[[124 128 136 135 130 124 129 137 109 132 135 128 123 121 123]
 [114 134 148 144 131 109 128 146 129 120 136 135 101 118 122]
 [119 130 145 131 129 126 130 138 122 134 132 130 120 119 110]
 [126 117 146 145 145 123 128 145 109 137 122 129 131 118 113]]
->
[[114 134 148 144 131 109 128 146 129 120 136 135 101 118 122]
 [126 117 146 145 145 123 128 145 109 137 122 129 131 118 113]
 [119 130 145 131 129 126 130 138 122 134 132 130 120 119 110]
 [124 128 136 135 130 124 129 137 109 132 135 128 123 121 123]]

[[128 129 128 128 128 129 128 129 130 128 127]
 [141 119 143 143 115 125 136 119 155 142 133]
 [111 140 109 110 143 134 116 140 100 110 120]
 [129 128 129 129 130 128 131 130 127 129 128]
 [115 137 113 113 139 131 118 136 102 113 124]]
->
[[141 119 143 143 115 125 136 119 155 142 133]
 [129 128 129 129 130 128 131 130 127 129 128]
 [128 129 128 128 128 129 128 129 130 128 127]
 [115 137 113 113 139 131 118 136 102 113 124]
 [111 140 109 110 143 134 116 140 100 110 120]]

[[124 130 130 144 134 144 138]
 [122 128 127 139 133 146 136]
 [119 126 122 132 128 146 134]
 [125 131 133 147 135 141 140]
 [126 132 137 149 138 133 143]
 [125 132 136 148 136 137 141]
 [121 127 124 135 130 147 135]
 [118 125 120 129 126 143 134]]
->
[[126 132 137 149 138 133 143]
 [125 132 136 148 136 137 141]
 [125 131 133 147 135 141 140]
 [124 130 130 144 134 144 138]
 [122 128 127 139 133 146 136]
 [121 127 124 135 130 147 135]
 [119 126 122 132 128 146 134]
 [118 125 120 129 126 143 134]]

[[145 111 137 140 126  99 113 140 131 142 110 135 146]
 [138 153 103 138 118 122 106 107 120 124 142 154 109]
 [124  99  99 106 152 153 115 121 121 150 153 124 100]
 [144 146 157 141 149 109 122 131 143 115 148 112 150]]
->
[[144 146 157 141 149 109 122 131 143 115 148 112 150]
 [145 111 137 140 126  99 113 140 131 142 110 135 146]
 [138 153 103 138 118 122 106 107 120 124 142 154 109]
 [124  99  99 106 152 153 115 121 121 150 153 124 100]]

[[136 144 106 121 127 121 130 130 126]
 [139 147  99 119 125 120 131 130 123]
 [128 128 128 127 127 129 129 129 129]
 [121 117 145 135 129 133 127 127 131]
 [131 134 122 124 130 127 129 128 126]
 [122 120 142 132 128 132 126 129 131]]
->
[[121 117 145 135 129 133 127 127 131]
 [122 120 142 132 128 132 126 129 131]
 [128 128 128 127 127 129 129 129 129]
 [131 134 122 124 130 127 129 128 126]
 [136 144 106 121 127 121 130 130 126]
 [139 147  99 119 125 120 131 130 123]]

[[137 137 135]
 [137 132 131]
 [138 127 128]
 [134 150 148]
 [138 125 126]
 [139 124 124]
 [139 122 122]]
->
[[134 150 148]
 [137 137 135]
 [137 132 131]
 [138 127 128]
 [138 125 126]
 [139 124 124]
 [139 122 122]]

[[137 126 146 124 148 124 149 126 149 126]
 [129 125 147 133 133 121 142 118 139 136]
 [118 126 126 131 107 114 128 105 148 147]
 [139 128 138 126 139 122 141 131 138 121]]
->
[[129 125 147 133 133 121 142 118 139 136]
 [137 126 146 124 148 124 149 126 149 126]
 [139 128 138 126 139 122 141 131 138 121]
 [118 126 126 131 107 114 128 105 148 147]]
---
[[124 122 106 129]
 [126 148 132 119]
 [127 117 105 134]]
->
[[124 126 127]
 [122 148 117]
 [106 132 105]
 [129 119 134]]

[[130 130 144 152 118]
 [112 112 124 135 128]
 [122 122 130 137 124]
 [111 111 124 136 136]
 [120 120 118 142 139]
 [128 128 128 128 128]
 [150 150 136 134 148]
 [130 130 139 142 129]
 [116 116 124 148 130]
 [121 121 127 120 143]
 [122 122 129 122 131]]
->
[[130 112 122 111 120 128 150 130 116 121 122]
 [130 112 122 111 120 128 150 130 116 121 122]
 [144 124 130 124 118 128 136 139 124 127 129]
 [152 135 137 136 142 128 134 142 148 120 122]
 [118 128 124 136 139 128 148 129 130 143 131]]

[[139 132 125 139 120 118]
 [136 127 123 126 129 126]
 [146 138 132 143 137 107]
 [136 132 133 139 132 120]
 [130 157 104 102 151 124]
 [138 126 124 127 130 128]
 [135 132 133 140 131 119]
 [136 118 124 104 145 154]
 [130 133 123 122 132 129]]
->
[[139 136 146 136 130 138 135 136 130]
 [132 127 138 132 157 126 132 118 133]
 [125 123 132 133 104 124 133 124 123]
 [139 126 143 139 102 127 140 104 122]
 [120 129 137 132 151 130 131 145 132]
 [118 126 107 120 124 128 119 154 129]]

[[145 126 129 131]
 [133 126 130 133]
 [150 130 126 123]
 [148 126 130 132]
 [109 126 130 133]]
->
[[145 133 150 148 109]
 [126 126 130 126 126]
 [129 130 126 130 130]
 [131 133 123 132 133]]

[[126 139 116 129 122 138]
 [139 143 154 118 140 125]
 [131 135 114 103 127 138]]
->
[[126 139 131]
 [139 143 135]
 [116 154 114]
 [129 118 103]
 [122 140 127]
 [138 125 138]]

[[126 136]
 [116 132]
 [118 136]
 [152 130]
 [123 120]
 [129 139]
 [130 137]
 [107 127]]
->
[[126 116 118 152 123 129 130 107]
 [136 132 136 130 120 139 137 127]]
---
[[135 124 146 129 127 128 127 127 133 124 130]
 [131 128 139 124 126 133 121 132 136 128 135]
 [124 127 127 125 131 132 130 133 126 129 135]
 [128 129 130 131 126 126 127 129 130 128 126]
 [107 137  99 125 121 114 141 134 114 138 120]
 [129 130 127 128 127 125 124 130 133 126 127]
 [126 128 130 125 129 129 122 131 134 130 133]
 [135 129 132 131 124 128 124 119 129 125 126]]
->
[[130 124 133 127 127 128 127 129 146 124 135]
 [135 128 136 132 121 133 126 124 139 128 131]
 [135 129 126 133 130 132 131 125 127 127 124]
 [126 128 130 129 127 126 126 131 130 129 128]
 [120 138 114 134 141 114 121 125  99 137 107]
 [127 126 133 130 124 125 127 128 127 130 129]
 [133 130 134 131 122 129 129 125 130 128 126]
 [126 125 129 119 124 128 124 131 132 129 135]]

[[109 127 143 117]
 [108 131 134 136]
 [118 118 120 138]
 [105 130 131  98]
 [120 120 130 141]
 [120 119 122 136]
 [118 136 143 121]]
->
[[117 143 127 109]
 [136 134 131 108]
 [138 120 118 118]
 [ 98 131 130 105]
 [141 130 120 120]
 [136 122 119 120]
 [121 143 136 118]]

[[141 132 122 127 122]
 [141 135 136 110 112]
 [150 106 150 153 129]
 [122 121 141 137 123]
 [117 121 136 117 119]]
->
[[122 127 122 132 141]
 [112 110 136 135 141]
 [129 153 150 106 150]
 [123 137 141 121 122]
 [119 117 136 121 117]]

[[127 121 126 147 126 129 131 127 130 130]
 [129 129 132 111 128 131 133 129 128 128]
 [129 126 132 126 128 132 126 129 127 129]
 [129 120 127 149 126 128 127 128 130 130]
 [126 125 125 127 126 125 142 128 131 129]
 [127 120 125 140 126 125 135 127 131 130]
 [128 131 132 111 128 127 140 129 128 128]
 [126 125 126 136 126 125 140 128 131 129]
 [130 128 132 120 128 130 129 129 127 128]]
->
[[130 130 127 131 129 126 147 126 121 127]
 [128 128 129 133 131 128 111 132 129 129]
 [129 127 129 126 132 128 126 132 126 129]
 [130 130 128 127 128 126 149 127 120 129]
 [129 131 128 142 125 126 127 125 125 126]
 [130 131 127 135 125 126 140 125 120 127]
 [128 128 129 140 127 128 111 132 131 128]
 [129 131 128 140 125 126 136 126 125 126]
 [128 127 129 129 130 128 120 132 128 130]]

[[115 111]
 [108 151]
 [113 108]
 [121 133]
 [120 135]
 [135 137]]
->
[[111 115]
 [151 108]
 [108 113]
 [133 121]
 [135 120]
 [137 135]]

[[131 114 108]
 [107 133 113]
 [149 120 136]
 [143 110 113]]
->
[[108 114 131]
 [113 133 107]
 [136 120 149]
 [113 110 143]]
